Here is a tiny trained network, its code and every weight. The questions are about switching its units off for an input and a class, where a switched-off unit gives its printed mean instead of its output.

import numpy as np


def w(rows, s, z=0):
    codes = np.array(rows[::2]) - 128.0
    scale = np.full(codes.shape[1], s)
    scale[-1] = z or s
    return codes * scale


def f(y):
    return y / 2 * (1 + np.tanh(0.7978845608 * (y + 0.044715 * y**3)))


def log_softmax(a):
    a = a - a.max(-1, keepdims=True)
    return a - np.log(np.exp(a).sum(-1, keepdims=True))


def net(x, mask):
    res = np.array(x, float).reshape(1, 7) / 4 @ E
    y = f(res @ A[0][:, :-1].T + A[0][:, -1])
    res = res + np.where(mask, y, B[0][:, -1]) @ B[0][:, :-1]
    return log_softmax(res[-1] @ U[:, :-1].T + U[:, -1])


A, B = {}, {}
E = w([
[114,117,130,128,128,133,116,137,138],'x0',
[142,150,117,152,55,49,124,121,171],'x1',
[76,76,160,239,145,116,188,29,131],'x2',
[94,209,101,134,71,228,132,157,189],'x3',
[129,147,129,113,128,124,5,4,144],'x4',
[150,180,144,247,254,78,109,159,129],'x5',
[163,125,163,209,81,128,131,138,26],'x6',
],0.0065)
A[0] = w([
[161,200,115,141,83,37,161,107,182,134],'n0',
[161,111,116,82,157,33,158,108,104,123],'n1',
[136,57,123,119,150,80,110,138,98,87],'n2',
[124,169,122,138,108,174,129,129,153,177],'n3',
[139,142,117,168,161,109,102,148,138,63],'n4',
[152,126,146,169,171,112,96,166,160,85],'n5',
[73,45,107,184,160,141,213,64,172,95],'n6',
[124,143,109,157,89,89,112,129,159,66],'n7',
[137,120,141,193,51,150,69,154,24,188],'n8',
[136,203,139,145,209,101,152,127,180,107],'n9',
[144,157,125,88,129,118,86,176,112,72],'n10',
[143,59,131,111,156,80,120,130,116,79],'n11',
[139,111,117,101,223,255,151,84,86,136],'n12',
[132,112,128,145,120,123,190,183,151,83],'n13',
[93,128,129,55,191,90,164,105,235,205],'n14',
[83,127,123,183,106,170,78,183,209,161],'n15',
[131,110,139,123,132,134,179,205,139,101],'n16',
[108,107,136,198,118,159,169,68,152,78],'n17',
[137,160,121,77,153,115,78,189,78,122],'n18',
[124,124,145,131,145,182,30,72,131,102],'n19',
[121,117,126,156,51,44,121,143,195,134],'n20',
[151,150,123,135,129,126,54,42,147,88],'n21',
[119,110,135,124,135,100,138,138,98,59],'n22',
[103,141,119,168,164,109,94,156,133,76],'n23',
[176,159,109,87,125,110,106,183,122,89],'n24',
[117,76,126,140,140,126,239,172,157,103],'n25',
[127,112,139,81,90,141,143,115,100,114],'n26',
[119,42,120,67,49,158,167,87,135,95],'n27',
[118,88,142,100,156,93,99,130,91,82],'n28',
[117,59,136,116,145,102,102,153,119,255],'n29',
[118,163,102,187,152,78,102,160,144,134],'n30',
[132,115,124,130,136,130,183,155,154,66],'n31',
[124,221,122,176,99,209,152,128,157,96],'n32',
[138,159,134,184,200,154,83,153,99,105],'n33',
],0.0097,0.0081)
B[0] = w([
[63,104,167,174,162,170,90,176,106,177],'n0',
[101,129,129,164,115,148,143,64,211,177],'n1',
[91,139,118,110,162,148,154,104,216,153],'n2',
[139,100,148,179,116,102,126,78,157,187],'n3',
[120,107,140,60,135,110,170,137,135,138],'n4',
[122,86,108,63,123,117,140,120,115,155],'n5',
[186,177,196,91,96,98,58,172,159,225],'n6',
[84,152,129,112,145,152,144,164,136,125],'n7',
[231,145,46,122,195,183,166,195,138,255],'n8',
[133,61,122,73,87,105,136,118,90,188],'n9',
[132,175,185,81,131,93,110,156,146,145],'n10',
[82,137,137,95,152,141,171,96,206,148],'n11',
[24,101,179,190,163,176,91,204,122,215],'n12',
[77,182,98,115,135,124,138,100,94,156],'n13',
[250,142,55,137,189,187,180,198,124,237],'n14',
[149,100,122,178,112,132,130,81,148,191],'n15',
[99,178,82,132,131,126,111,94,76,172],'n16',
[189,164,170,62,107,105,75,176,179,179],'n17',
[151,157,197,138,95,92,73,145,151,178],'n18',
[88,197,94,141,121,110,151,110,72,192],'n19',
[55,110,178,162,172,179,93,182,98,173],'n20',
[84,208,99,136,105,97,152,104,62,193],'n21',
[111,158,128,90,176,132,160,125,158,119],'n22',
[111,106,136,77,132,116,163,142,113,143],'n23',
[154,170,195,104,107,108,78,138,137,159],'n24',
[100,186,95,154,119,113,120,86,68,202],'n25',
[118,68,132,96,129,101,141,128,111,162],'n26',
[111,37,124,34,102,69,152,109,91,212],'n27',
[88,150,143,121,153,149,168,126,174,140],'n28',
[148,96,125,242,72,124,101,62,120,252],'n29',
[124,75,117,91,83,115,134,107,102,190],'n30',
[99,188,129,79,150,129,160,144,118,130],'n31',
[92,108,141,146,153,112,164,35,233,185],'n32',
[124,58,118,77,94,123,140,123,107,194],'n33',
],0.019,0.0076)
U = w([
[112,13,139,31,95,101,163,127,84,113],'0',
[171,198,225,69,108,89,55,164,177,109],'1',
[66,232,90,121,134,112,153,83,51,101],'2',
[98,103,158,141,165,157,178,45,253,107],'3',
[155,76,136,175,104,152,104,120,104,251],'4',
[37,65,191,150,189,210,92,207,98,110],'5',
[204,121,87,97,195,185,176,184,133,86],'6',
],0.0074,0.012)

Each question gives the input, the list of numbers given to net, and the class t.
The units are the neurons (one row each of A and B). Each row of codes is followed by its name. A weight is (code - 128) times the scale printed after its matrix; where a second scale follows, it is the last column's (A, B and U).
mask holds one flag per neuron, in row order. A switched-off neuron (its flag False) gives its mean, the last column of its row in B, instead of its output. The means were averaged over made-up inputs and are rounded, as every weight is.
A unit's drop is (log p(t) with every unit on - log p(t) with that unit switched off) / (log p(t) with every unit on - log p(t) with every unit switched off).
The circuit of an input: a set's keep is (log p(t) with only the set's units on - log p(t) with every unit switched off) / (log p(t) with every unit on - log p(t) with every unit switched off). Starting from the 12 units with the biggest drops (on a tie, the unit counted first), units are removed one at a time, each time the one whose removal leaves the highest keep (on an exact tie, the one counted first), for as long as the keep stays at least 0.8.
circuit, biggest first: the units of the circuit, biggest drop first
top k neurons: the k neurons with the biggest drops, biggest first
drop of u: that unit's drop, to one decimal
input [-4,-3,3,-1,3,5,5], class 0: circuit, biggest first -> n14, n33
input [-5,7,6,3,-7,4,0], class 2: circuit, biggest first -> n25
input [4,-4,5,7,8,1,7], class 2: top 2 neurons -> n19, n21
input [-4,-6,-2,7,7,5,4], class 2: top 3 neurons -> n19, n21, n29
input [-5,6,3,-8,-8,-3,-3], class 2: top 4 neurons -> n25, n13, n16, n32
input [-4,-6,-7,2,-1,-1,7], class 1: top 2 neurons -> n18, n14
input [1,-3,5,1,3,3,2], class 1: top 2 neurons -> n17, n6
input [-8,-1,-8,3,-2,1,-8], class 1: top 3 neurons -> n18, n24, n8
input [1,5,2,-6,5,3,-6], class 3: top 3 neurons -> n1, n8, n11
input [-5,5,-2,-6,3,-7,4], class 0: top 2 neurons -> n27, n26
input [5,4,-7,7,-4,1,2], class 1: top 2 neurons -> n24, n18
input [6,3,5,-1,6,-3,-8], class 6: top 2 neurons -> n14, n25
input [4,8,-5,0,6,7,6], class 5: top 2 neurons -> n0, n20
input [-2,6,-3,2,3,1,7], class 6: top 2 neurons -> n8, n12
input [-7,-4,-7,-7,-8,3,8], class 2: circuit, biggest first -> n16
input [7,-8,7,7,3,1,-7], class 5: top 3 neurons -> n12, n8, n18
input [-6,-7,1,3,-6,6,-1], class 5: top 2 neurons -> n12, n27
input [-6,-3,-7,-8,-7,-7,5], class 3: circuit, biggest first -> n1, n2
input [-1,6,2,-6,-6,1,-5], class 2: drop of n31 -> 0.2
input [3,6,-6,5,-5,-3,7], class 6: circuit, biggest first -> n8
input [-5,-6,3,-3,-8,-3,6], class 2: drop of n25 -> 0.3
input [4,-5,3,-4,1,-8,3], class 0: drop of n27 -> 2.1
input [7,3,-8,-6,1,0,-6], class 1: drop of n24 -> 0.3
